In the rows, 128 means zero.
Each row of numbers stands for one object and depends on some of the facts below. Use the named rows to name the rest.

Facts:
[Z10,Z118,Z119,Z17,Z212,Z225,Z240,Z241,Z284,Z309,Z342,Z35,Z351,Z357,Z362,Z37,Z380,Z404,Z465,Z491,Z516,Z527,Z529,Z548,Z588,Z595,Z611,Z659,Z678,Z684,Z696,Z702,Z72,Z751,Z763,Z776,Z88,Z937,Z960,Z973] Λ 51
[Z107,Z130,Z136,Z14,Z141,Z204,Z222,Z255,Z259,Z269,Z290,Z337,Z34,Z353,Z371,Z395,Z403,Z407,Z41,Z410,Z417,Z431,Z434,Z446,Z457,Z46,Z460,Z461,Z471,Z485,Z489,Z494,Z502,Z514,Z515,Z531,Z533,Z537,Z540,Z552,Z559,Z569,Z580,Z583,Z608,Z624,Z626,Z645,Z647,Z654,Z657,Z674,Z689,Z691,Z698,Z701,Z704,Z735,Z766,Z769,Z786,Z80,Z815,Z817,Z821,Z828,Z837,Z838,Z850,Z855,Z863,Z873,Z905,Z916,Z922,Z939,Z940,Z956,Z993,Z999] Λ 829
[Z262,Z272,Z29,Z293,Z333,Z366,Z393,Z411,Z419,Z463,Z470,Z545,Z546,Z55,Z565,Z629,Z636,Z669,Z671,Z700,Z724,Z725,Z742,Z745,Z758,Z760,Z764,Z784,Z788,Z84,Z869,Z915,Z94,Z943,Z945,Z95,Z979] Λ 522
Z118 ξ Z516
Z119 ξ Z669,Z993,Z784,Z647,Z751,Z84,Z529
Z14 ξ Z141
Z272 ξ Z284,Z725,Z491,Z461
Z290 ξ Z17,Z255,Z10,Z94,Z724,Z515,Z546,Z514
Z309 ξ Z583,Z17,Z141,Z95
Z342 ξ Z545,Z548,Z204
Z351 ξ Z95
Z353 ξ Z698,Z863
Z417 ξ Z333,Z419,Z863,Z533
Z446 ξ Z10,Z457,Z837
Z46 ξ Z580,Z674,Z222,Z766
Z465 ξ Z403,Z72
Z502 ξ Z337,Z419,Z404,Z485
Z527 ξ Z583,Z580,Z269,Z611
Z552 ξ Z463,Z293,Z611,Z494
Z569 ξ Z624,Z55,Z366
Z608 ξ Z595,Z460,Z514
Z629 ξ Z88,Z240,Z626,Z470
Z657 ξ Z645,Z724,Z404,Z758,Z565
Z671 ξ Z540,Z411,Z956
Z689 ξ Z212,Z262
Z701 ξ Z815
Z704 ξ Z735
Z742 ξ Z241,Z489,Z357
Z760 ξ Z259,Z225
Z80 ξ Z136,Z863,Z751
Z828 ξ Z362,Z34,Z222,Z700
Z855 ξ Z240,Z999,Z696,Z559,Z366
Z873 ξ Z788,Z371,Z136,Z395
Z905 ξ Z434
Z937 ξ Z669,Z141,Z654,Z659
Z939 ξ Z769,Z724,Z537
Z940 ξ Z380,Z471
Z973 ξ Z337,Z72
Z979 ξ Z37,Z838,Z29,Z745,Z494
{Z10,Z107,Z119,Z17,Z37,Z407,Z411,Z431,Z446,Z465,Z489,Z515,Z516,Z529,Z533,Z540,Z548,Z588,Z636,Z645,Z684,Z72,Z742,Z745,Z837,Z84,Z855,Z88,Z922,Z939,Z940,Z95,Z960} θ gistal
{Z118,Z136,Z14,Z204,Z222,Z225,Z241,Z272,Z284,Z290,Z333,Z403,Z41,Z419,Z434,Z46,Z460,Z502,Z531,Z546,Z565,Z595,Z608,Z624,Z629,Z647,Z674,Z696,Z700,Z701,Z702,Z735,Z751,Z763,Z769,Z788,Z838,Z850,Z873,Z905,Z915,Z945} θ grebim
{Z130,Z269,Z29,Z309,Z342,Z362,Z366,Z371,Z395,Z417,Z470,Z471,Z491,Z494,Z527,Z657,Z659,Z669,Z678,Z691,Z725,Z758,Z760,Z764,Z786,Z80,Z821,Z863,Z869,Z956} θ brivazin
{Z141,Z212,Z240,Z255,Z259,Z262,Z293,Z337,Z34,Z35,Z351,Z353,Z357,Z380,Z393,Z404,Z410,Z457,Z461,Z463,Z485,Z514,Z537,Z545,Z55,Z552,Z559,Z569,Z580,Z583,Z611,Z626,Z654,Z671,Z689,Z698,Z704,Z724,Z766,Z776,Z784,Z815,Z817,Z828,Z916,Z937,Z94,Z943,Z973,Z979,Z993,Z999} θ drustos
{Z10,Z130,Z136,Z14,Z141,Z222,Z241,Z255,Z284,Z293,Z34,Z357,Z395,Z446,Z457,Z460,Z461,Z502,Z515,Z527,Z55,Z565,Z569,Z583,Z608,Z647,Z674,Z684,Z725,Z742,Z751,Z760,Z776,Z88,Z940,Z979} η b
{Z107,Z118,Z119,Z212,Z240,Z29,Z290,Z333,Z337,Z342,Z351,Z353,Z366,Z37,Z380,Z393,Z403,Z419,Z463,Z470,Z489,Z514,Z516,Z531,Z546,Z552,Z559,Z588,Z595,Z624,Z645,Z657,Z659,Z669,Z671,Z678,Z696,Z698,Z701,Z702,Z704,Z724,Z745,Z764,Z786,Z788,Z837,Z838,Z84,Z863,Z905,Z916,Z937,Z95,Z993,Z999} η a
{Z17,Z204,Z259,Z272,Z362,Z404,Z407,Z411,Z491,Z533,Z537,Z611,Z626,Z636,Z691,Z700,Z758,Z80,Z817,Z850,Z855,Z94,Z945} η e
{Z225,Z262,Z35,Z410,Z431,Z434,Z471,Z494,Z529,Z545,Z580,Z629,Z654,Z735,Z784,Z815,Z869,Z939,Z943,Z960} η d
{Z269,Z309,Z371,Z41,Z417,Z46,Z465,Z485,Z540,Z548,Z689,Z72,Z763,Z766,Z769,Z821,Z828,Z873,Z915,Z922,Z956,Z973} η c

Known rows:
[120 131 122 107 121 128 114 131 121 122 128 109 133 119 130 122 138 130
 129 116 130 124 128 149 120 126] : Z393
[115 119 124 108 121 129 112 132 145 121 132 138 135 128 150 116 140 171
 125 118 127 149 117 145 124 151] : Z272
[168 117 128 150 156 129 115 135 123 137 152 136 133 119 120 121 128 128
 123 115 133 123 123 131 154 126] : Z17
[116 119 124 109 122 148 144 137 119 120 129 112 134 120 124 121 142 124
 127 122 132 122 136 156 119 130] : Z357
[119 117 124 112 135 128 111 132 123 123 152 138 133 121 121 119 130 125
 122 124 128 125 128 132 131 125] : Z769
[120 117 124 109 121 126 120 133 138 122 128 113 133 120 128 119 129 131
 129 127 126 125 117 141 123 133] : Z41
[160 123 125 133 124 129 118 134 118 133 152 115 134 119 122 118 129 127
 129 116 127 124 121 129 125 126] : Z837
[121 123 126 111 123 125 110 133 120 129 128 131 136 130 153 121 154 134
 128 119 126 126 116 168 121 143] : Z979
[120 127 136 111 122 135 120 138 194 120 130 184 134 127 146 115 131 144
 163 164 128 162 131 139 135 131] : Z417
[118 120 124 109 119 127 134 131 137 120 127 116 134 119 125 121 131 135
 127 123 128 127 124 141 120 129] : Z915
[119 128 124 109 121 124 117 136 120 142 139 216 133 135 143 118 130 127
 128 138 129 147 115 134 158 128] : Z309
[121 118 118 108 122 124 173 131 120 128 128 106 133 119 122 120 152 125
 123 115 132 125 124 151 118 125] : Z293
[119 126 124 111 121 152 193 133 123 122 130 117 141 118 122 140 163 125
 128 120 130 124 128 147 121 130] : Z240
[117 118 121 122 144 127 218 138 129 124 131 113 133 120 122 142 138 143
 126 129 133 137 121 125 135 125] : Z491
[149 122 122 138 125 145 119 133 124 126 154 112 139 120 121 118 131 125
 133 113 128 127 129 126 128 126] : Z645
[120 125 126 108 118 147 151 134 120 123 131 117 137 119 126 142 157 125
 131 117 127 123 118 155 120 127] : Z999
[119 120 122 131 152 168 116 132 129 119 132 149 132 121 121 127 129 139
 123 121 150 122 151 132 133 126] : Z404
[116 119 120 116 146 128 231 135 116 135 130 114 134 120 121 141 146 137
 125 126 130 134 116 132 140 127] : Z362

Which object is each row?
No name comes twice in this set of rows, the named rows included.
[162 119 119 119 123 126 119 138 127 128 132 113 135 134 158 118 158 162
 153 117 126 150 119 129 122 158]  Z855
[114 132 122 111 122 127 121 132 128 125 128 125 134 129 150 122 142 138
 133 117 128 128 117 160 122 132]  Z671
[118 132 124 109 122 126 121 133 122 131 174 247 135 125 149 121 130 129
 124 119 131 146 115 144 151 138]  Z290
[121 133 123 130 122 161 119 141 157 122 132 142 134 145 154 116 128 141
 167 115 129 156 121 129 122 136]  Z119

The same objects again, as new rows of numbers:
Known rows:
[123  74 133  72 178 174  73 152  88  90  83 157  88 161 127 184 188 115
 168 107 251  92 198 136 106 154] : Z80
[122 143 126 115 173 177 158 171 107 150 104 133 107 119 127 169 121 106
 101 169 144 139 172 121 105 129] : Z404
[111 137 125 121 170 175 150 167 113 127 103 139 115 102 109 185 114  89
 104 163 133 149 157 122 111 116] : Z35
[111 126 130 133 143 184 160 182 120 132 113 132 108  99 110 183 116  97
 103 153 167 136 155 126 105 123] : Z786
[117 153 146 101 155 153 148 176  89 144 120 132 112 124 131 193 132 114
 107 161 177 121 147 108 128 115] : Z608
[115 154 128 119 141 155 149 179  98 140 107 129 113 109 135 201 125  96
 113 157 149 136 143 114 121 112] : Z460
[114 145 126 114 148 163 153 177 104 132 110 127 125 100 130 201 116 102
 111 169 137 143 147 116 133 108] : Z546
[116 132 124 103 154 165 137 169 102 120  97 130 118 110 139 203 128 101
 128 160 148 135 153 122 130 114] : Z333
[119  77 135  80 184 186 101 151  99 102  83 150  92 160 131 178 173 113
 149 133 239  95 178 137 111 149] : Z417
[116 145 136 107 165 154 142 168  88 139 127 140 125 127 125 186 136 106
 105 163 173 127 141 112 138 111] : Z46
[112 146 138 110 162 170 141 156 110 131 102 130  90  93 112 193 113 102
 103 164 127 158 154 124 118 112] : Z745
[109 124 126 127 144 187 161 178 123 131 113 128 113  91 109 188 112 105
 103 166 160 142 162 125 111 121] : Z29
[118 142 146 100 162 159 147 176  91 134 121 134 116 125 130 189 130 111
 112 158 171 119 145 113 131 114] : Z905
[113 136 142 114 163 182 162 170 113 142 113 127 102 103 114 180 112 116
  95 175 147 142 158 122 117 119] : Z724
[113 142 154 106 161 168 146 169 101 141 113 135  89 119 109 183 129 116
 101 157 180 127 157 117 110 125] : Z569
[115 148 142 116 161 166 142 159 106 132 103 134  84 101 113 188 117  94
 104 152 134 152 148 125 111 113] : Z107
[114 134 156 104 169 173 146 170 102 133 118 136  93 118 107 179 127 115
 102 156 176 127 155 120 114 122] : Z704
[122 143 123 102 160 155 136 172  88 142 124 135 128 121 134 186 137 116
 113 164 162 133 163 114 137 118] : Z272

Which object is each row?
No name comes twice in this set of rows, the named rows included.
[118  87 155  63 187 173  82 147  91  85  73 149  73 154 125 194 172 114
 162 118 225  98 177 134 109 141]  Z353
[110 140 149 102 160 168 145 166 105 138 113 131  96 109 106 189 125 124
 100 168 173 135 163 116 117 122]  Z979
[ 83 172 180 104 158 119 133 175  83 126 200 164 138  87   9 196 119 128
  63 155 241 129 144  72 142  93]  Z309
[109 128 143 108 151 179 153 174 112 139 119 131 105 108 106 185 126 125
 101 169 196 125 168 118 114 129]  Z760
[130 134 158  91 212 203 196 165 106 178 115 124 104 159 146 138 119 138
  79 214 175 110 161 121 116 139]  Z973
[119 141 123 128 156 170 145 172 104 146 115 137 103 111 119 172 128 100
 101 152 147 147 164 127 109 123]  Z537
[113 157 142 117 154 161 142 160 104 141 103 133  80 101 113 191 120  97
 100 155 139 153 149 121 108 116]  Z515
[ 92 187 184  92 141  99 117 179  63 128 187 155 127  97  45 215 132 128
  84 141 226 124 133  72 153  87]  Z14
[127 150 159  88 210 188 178 152 101 171 112 127  93 146 138 148 117 128
  79 205 158 126 155 119 119 130]  Z465
[115 131 128  99 148 153 117 167  92 115  87 138 105 125 141 209 148  95
 142 138 173 123 154 120 120 122]  Z136
[114 120 137 109 161 175 126 163 108 113  90 138  89 115 118 192 134  96
 127 139 164 133 160 131 106 125]  Z698
[118 126 112 131 147 183 156 178 116 146 118 133 120 102 116 172 123 109
 100 164 162 144 175 126 112 129]  Z758
[123 139 126 111 166 163 119 155  96 134  97 141  85 118 125 179 139  95
 116 140 144 148 167 129 110 125]  Z533
[102 150 160 104 157 159 156 179 103 138 136 139 111 105  80 190 118 122
  90 167 208 120 161  98 112 121]  Z527
[108 130 126 126 138 180 157 177 121 136 108 128 109  92 111 192 118 107
 103 166 169 142 164 122 108 125]  Z725

Now the same objects, written a new way:
Named rows:
[136 138 173 152 149 168 138 127 114  48  78 158 110 224 110 119 111 129
 143 112  77  70 128 162 139 143  90 139 172 151 156 124 134  47 118 152
 239  95 121 163  73 161 116 172] : Z417
[151 152 132 134 126 115 161 145 122 148 139 144 104  94 113 118 110 151
 143 116 111 166 109 100 122 145 149 134 163 128  93 108 140 141 138  98
 112 121 127 144 128 115 145 125] : Z595
[139 123 149 148 167 112 132 136 154  99 101 149 138 158 112 113 152 128
  97 129  92  45 124 136 100 136  99 147  94 140 138 127 115 105 126 128
 187 103 130 146 123 146 149 136] : Z608
[133 147 144 102  88 130 138 116 106  65 119 113  82 163 136 110 106 131
 151 107 169 145 148 114 156 144 148 133 135 149  90  81 134 134 121 127
 131 135 129 145 102 150  99 159] : Z691
[121 132 151 131  77 133 135 111 102  71 141  86  99 151 158 159 107 132
 145 118 150 141 143 105 153 139 143 122 162 151 130 115 129 124 118 109
 131 129 118 130 133 131  88 179] : Z725
[149 139 159 153 169 139 125 114 144 113 102 172 134 175  95 119 141 132
 132 125  63  47 128 151 109 145 102 152 164 146 145 121 122  81 130 127
 185  99 133 169 102 145 139 146] : Z465
[147 140 152 102  91 140 149 137  92  60  94 104  88 154 129 110 105 141
 150 106 168 133 138 117 156 135 165 120 137 141 120  84 144 124 113 132
 123 129 122 152 122 156 109 170] : Z371
[ 97 151 122 166  97 110 137 128 134 151 155 136 113  77 146 139 136 147
 128 131 121 134 115 117 127 139 126 120 143 145 112 127 119 130 109 119
 131 110 113 117 135 129 106 125] : Z788
[159 149 137 134 106 131 152 125 126 128 137 140 120 128 114 102 126 150
 140 116 129 138 128 131 123 155 135 147 143 145  91  75 112 154 137  92
 115 135 136 140 140 142 120 142] : Z611
[138 119 158 161 152 128 133 132 153 100 124 141 134 172 109 119 136 120
 108 124  81  73 127 136 107 135  74 155 129 141 130 131 102  99 127 101
 200 114 131 141 123 145 140 150] : Z569
[120 121 146 134  87 126 138 137 115  70 146 115  74 127 143 147  94 146
 137 108 162 142 140  92 158 132 142 116 163 151 111 110 129 107 111 144
 143 120 119 133 104 144 102 143] : Z366
[130 162 130 123 120 124 161 131 107 115  95 125 117 122 126 103 132 130
 142 128  87 134  93 131 129 167 121 125 130 123 133 120 148 133 145 112
 148 114 129 138 133 116 132 173] : Z136
[119 141 121 131  95 112 152 116 127 126 130 122 127  96 148 123 147 149
 125 133 138 111 114 130 130 157 135 122 114 139 125 101 127 147 128 138
 130 111 128 120 142 136 107 162] : Z915
[143 171 129 116 127 133 150 137 104 119  96 132 125 114 112 105 131 140
 139 127  82 115 103 131 121 178 153 134 140 131 119  90 145 137 143 110
 121 113 129 151 142 124 130 157] : Z751
[129 150 125 130  93 119 146 126 123 131 107 145 124 110 130  96 149 149
 135 130 152 123 114 150 126 149 149 128  96 145 114  92 131 149 109 129
 115 126 125 131 142 150 114 137] : Z204
[132 148 124 124  97 117 150 119 122 135 120 138 119 118 136  95 138 145
 142 125 138 137 112 137 125 149 129 134 113 139 104  99 131 157 119 111
 123 130 128 128 136 135 116 144] : Z850
[103 140 129 150  93  98 133 124 131 141 156 128  93  86 147 145 126 145
 133 125 135 137 121 106 135 133 140 116 147 143 126 134 128 129 110 131
 117 119 125 122 127 137 108 130] : Z84
[150 119 151 170 176 122 136 144 154 131 131 177 126 142  90 128 121 142
 114 117  86  88 126 121  97 124 112 155 161 141 115 127 109  92 126 111
 172 105 125 150 111 135 152 104] : Z118

Which object is each row?
No name comes twice in this set of rows, the named rows included.
[163 131 142 117 116 106 132 106 132 135 139 134 111 130 117 120 126 149
 131 118 162 116 137 110 120 135 163 147 134 138  90  90 115 162 129 103
  82 145 141 145 139 133 129 134]  Z17
[148  83 144 138 109  66 129 122 166 142 186 114  99  96 132 159 121 141
  99 113 194 120 152  65 117  97 149 136 120 137 101 129 100 153 112 111
  94 141 135 122 135 131 130 110]  Z95
[125 133 173 158 142 175 122 124 120  52  76 177 114 228 111 115 124 137
 145 112  96  61 136 185 138 136  89 135 161 162 157 114 126  38 105 165
 238  96 120 157  73 172 102 156]  Z80
[139 142 159 171 163 143 143 127 134 115  91 164 149 181 112 125 141 134
 123 129  59  68 103 168 103 142  82 137 143 139 160 153 127  75 126 119
 220  95 120 149 116 133 139 154]  Z502
[134 177 140 128 124 140 141 111 114 130 106 143 114 131 117 109 134 141
 160 127  87 109 116 139 132 162 142 135 158 140 129  98 141 124 132 114
 124 115 130 161 129 131 118 164]  Z72
[151 159 138 111 115 128 145 113 115 133 109 130 111 124 122 111 128 137
 149 127 121 121 124 123 135 157 157 138 152 135 119  91 140 146 137 107
  96 126 136 154 138 137 128 159]  Z548
[171  61 169 171 177  73 108 155 210 130 180 146 131 137  73 148 123 134
  58 100 180  57 193  69  78  68 121 187 101 158  75 110  50 128 105  76
 122 135 134 141 132 170 163  61]  Z937
[122 144 142 151 162 130 137 128 149 106 101 168 138 156 111 103 157 131
 118 130  72  48 121 159 104 145  83 148 113 144 138 125 114  97 124 139
 207  90 128 146 104 153 129 139]  Z873

Now the same objects, written a new way:
Named rows:
[158 125 123  93 102 112 126 140  90 138 136 112 122 140 164] : Z669
[127 101 130 172 144 129 150 120 123 153 116 125 115 128 115] : Z776
[133 121 138 115 130 123 112 125 112 155  97 130 117 126 133] : Z784
[146 100 107 146 134 123 128 140 126 145 164  98 122 157 125] : Z395
[123 111 137 134 127 110 124  95 107 143 117 120 121 134 123] : Z94
[106 141 144  92 122  98 117 141 121 158 108 126 125 129 108] : Z419
[126 113 143 136 130 135 126  98 130 144 136 114 133 134 107] : Z626
[ 78 158  91 153 159 113 125 135 184  62 137 153 137 131  91] : Z502
[119 129 133 144 132 105 163 146 137 159 109 109 102 144  74] : Z751
[113 144 147  92 120 100 121 140 112 161 103 123 125 130 106] : Z333
[118 147 147 140 137 131 116 141 110 153 129 132 146 124 102] : Z769
[128 119 138 122 134 123 109 124 112 151 101 134 121 122 136] : Z545
[148 112 122 123 121 133 116 150 116 149 163 117 132 139 149] : Z821
[105 193 122 124 133 134 127 131 140  49 132 160 157 109 125] : Z290
[134  98 143 117 114 138 136 128 124 154 126 128 121 114 159] : Z588
[135 109 122 101 115 105 110 139 101 139 151 125 129 132 171] : Z366
[148 106 140 151 112 132 156 100 106 127 133 114 117 127 144] : Z17
[134 123 146 128 134 148 112 128 128 155 119 125 133 124 122] : Z410

Name these rows:
No name comes twice in this set of rows, the named rows included.
[145 114 129 122 127 131 111 148 119 138 167 119 133 136 157]  Z494
[134 105 130 105 119 126 109 121 111 151 116 130 124 124 158]  Z745
[ 96 176 126 114 124 117 149 142 154  65 120 161 132 104 128]  Z118
[104 172  97 164 153 123 137 130 152  58 130 147 141 131  93]  Z608
[123 148 148 136 133 131 120 143 112 157 126 127 142 128 100]  Z41
[115 144 149 101 122 102 121 136 102 155 106 126 130 127 112]  Z788
[123 141 102 100 111 119 145 147 157  60 157 148 122 116 178]  Z342
[115 159 103 124 137 149 119 129 171  70 119 161 136 114 132]  Z828
[123 109 148 151 124 124 148 100 118 137 130 127 121 122 126]  Z611
[120 128  71 143 140 119 129 115 155  63 113 146 111 133 142]  Z742
[130 100 140 121 117 137 136 128 127 149 129 133 122 112 160]  Z516
[115 144 149 114 125 104 117 132  90 150 111 132 138 123 121]  Z546

